Below is a small trained network, with its code and all its weights. Each question gives an input and a target symbol and asks what happens when units are switched off, that is, made to give their printed mean instead of their output.

import numpy as np


def w(rows, s, z=0):
    codes = np.array(rows[::2]) - 128.0
    scale = np.full(codes.shape[1], s)
    scale[-1] = z or s
    return codes * scale


def norm(h):
    return h / np.sqrt((h * h).mean(-1, keepdims=True) + 1e-5)


def f(y):
    return np.maximum(y, 0)


def softmax(a):
    e = np.exp(a - a.max(-1, keepdims=True))
    return e / e.sum(-1, keepdims=True)


def log_softmax(a):
    a = a - a.max(-1, keepdims=True)
    return a - np.log(np.exp(a).sum(-1, keepdims=True))


def net(x, mask):
    ids = ['ΘΞαεζηλμπτφω'.index(c) for c in x.split()]
    T = len(ids)
    res = E[ids] + P[:T]
    q, k, v = (norm(res) @ M[0].T for M in (Q, K, V))
    z = softmax(np.where(np.tri(T) > 0, q @ k.T / 3**0.5, -1e9)) @ v
    res = res + np.where(mask[0], z, O[0][:, -1]) @ O[0][:, :-1]
    y = f(norm(res) @ A[0][:, :-1].T + A[0][:, -1])
    res = res + np.where(mask[1:13], y, B[0][:, -1]) @ B[0][:, :-1]
    return log_softmax(norm(res)[-1] @ U[:, :-1].T + U[:, -1])


Q, K, V, O, A, B = {}, {}, {}, {}, {}, {}
E = w([
[117,144,186,109],'Θ',
[177,166,141,249],'Ξ',
[166,135,179,79],'α',
[150,154,219,84],'ε',
[117,143,184,97],'ζ',
[126,137,157,57],'η',
[79,141,151,85],'λ',
[216,141,79,148],'μ',
[120,150,16,106],'π',
[109,120,121,254],'τ',
[91,150,239,132],'φ',
[106,125,165,110],'ω',
],0.01)
P = w([
[103,194,222,82],'0',
[116,97,169,70],'1',
[103,221,187,101],'2',
[131,97,147,89],'3',
[109,232,162,112],'4',
[137,98,131,112],'5',
[111,249,137,127],'6',
[138,104,117,125],'7',
[109,254,118,145],'8',
],0.008)
Q[0] = w([
[161,3,146,117],'H1',
[120,156,112,92],'H1',
[79,81,120,132],'H1',
],0.034)
K[0] = w([
[120,79,254,32],'H1',
[128,89,77,134],'H1',
[53,106,148,91],'H1',
],0.021)
V[0] = w([
[188,151,190,105],'H1',
[11,121,166,162],'H1',
[115,96,123,45],'H1',
],0.012)
O[0] = w([
[190,138,77,217,253],'H1',
[25,139,116,222,134],'H1',
[127,207,3,134,197],'H1',
],0.0081,0.005)
A[0] = w([
[141,162,184,154,183],'N1',
[142,226,156,101,123],'N2',
[36,113,150,112,17],'N3',
[153,12,23,84,26],'N4',
[166,187,105,170,2],'N5',
[185,164,159,123,183],'N6',
[129,122,148,167,38],'N7',
[127,207,188,95,9],'N8',
[121,126,63,104,146],'N9',
[177,9,93,160,220],'N10',
[97,137,112,75,39],'N11',
[62,161,145,50,40],'N12',
],0.015,0.0034)
B[0] = w([
[144,133,160,57,211],'N1',
[89,99,59,164,254],'N2',
[134,74,143,190,146],'N3',
[251,136,209,84,158],'N4',
[187,106,200,149,207],'N5',
[80,91,125,105,208],'N6',
[134,157,106,113,150],'N7',
[170,195,100,155,199],'N8',
[100,168,124,107,196],'N9',
[114,147,28,142,146],'N10',
[82,141,97,126,155],'N11',
[84,97,203,110,178],'N12',
],0.032,0.0089)
U = w([
[98,143,167,31,78],'Θ',
[139,134,60,202,169],'Ξ',
[182,90,91,113,83],'α',
[139,31,123,135,110],'ε',
[139,146,144,193,90],'ζ',
[167,192,119,110,142],'η',
[123,87,65,74,141],'λ',
[102,249,164,178,3],'μ',
[120,129,142,176,134],'π',
[39,179,110,134,213],'τ',
[150,151,106,150,86],'φ',
[111,96,200,143,227],'ω',
],0.017,0.0048)

Each question gives the input, a string of symbols that net reads in full, and the target symbol t.
The units are the heads (3 rows each of Q, K, V and O) and the neurons (one row each of A and B). Each row of codes is followed by its name. A weight is (code - 128) times the scale printed after its matrix; where a second scale follows, it is the last column's (O, A, B and U).
mask holds one flag per unit, heads first, then neurons. A switched-off unit (its flag False) gives its mean, the last column of its rows in O or B, instead of its output. The means were averaged over made-up inputs and are rounded, as every weight is.
A unit's drop is (log p(t) with every unit on - log p(t) with that unit switched off) / (log p(t) with every unit on - log p(t) with every unit switched off).
The circuit of an input: a set's keep is (log p(t) with only the set's units on - log p(t) with every unit switched off) / (log p(t) with every unit on - log p(t) with every unit switched off). Starting from the 12 units with the biggest drops (on a tie, the unit counted first), units are removed one at a time, each time the one whose removal leaves the highest keep (on an exact tie, the one counted first), for as long as the keep stays at least 0.8.
circuit, biggest first: the units of the circuit, biggest drop first
top k neurons: the k neurons with the biggest drops, biggest first
drop of u: that unit's drop, to one decimal
input η ω α ε η Ξ, target λ: circuit, biggest first	[H1; N10; N1]
input ε φ π α Ξ ω, target μ: circuit, biggest first	[H1; N2]
input π η Ξ ω α η ζ, target Θ: top 2 neurons	[N1; N5]
input π η η η, target η: circuit, biggest first	[H1; N4]
input η η π μ φ φ η, target λ: top 2 neurons	[N6; N9]
input π Θ η, target τ: circuit, biggest first	[N12; H1; N8; N2]
input η φ ε π, target Θ: circuit, biggest first	[H1; N12]
input Ξ η π φ Ξ η η φ η, target Θ: top 2 neurons	[N1; N8]
input φ φ ω α, target α: top 3 neurons	[N4; N10; N8]
input Ξ ζ ω η Θ, target Θ: circuit, biggest first	[N1]
input ω α μ, target λ: circuit, biggest first	[H1; N6; N10]
input π φ π ζ ε, target τ: top 2 neurons	[N2; N8]
input π π ζ, target τ: top 3 neurons	[N12; N8; N2]
input φ φ η Ξ η ω ζ, target Θ: circuit, biggest first	[H1; N5]
input η α Ξ η Θ, target Θ: circuit, biggest first	[H1; N1; N5]
input τ η Ξ ω α π τ, target ω: top 2 neurons	[N3; N2]
input π Θ φ π η η, target η: top 2 neurons	[N9; N12]
input α ε τ η η η η φ α, target ω: top neuron	[N3]
input η η η α ε Ξ α, target Θ: top 2 neurons	[N5; N6]
input π Ξ π ω π φ φ, target τ: top 2 neurons	[N2; N8]
input ω η μ α, target α: top 2 neurons	[N4; N8]
input φ η η φ η η α ζ η, target Ξ: top 3 neurons	[N2; N8; N5]
input ζ μ η η ω, target λ: drop of H1	0.8
input α η π η η μ α, target λ: drop of H1	0.7
input μ φ φ π ε, target τ: drop of N1	0.0
input α π η λ, target τ: drop of H1	0.4
input η η ζ Θ τ η Ξ, target Θ: top neuron	[N1]
input ω η Θ η ε, target α: top neuron	[N1]
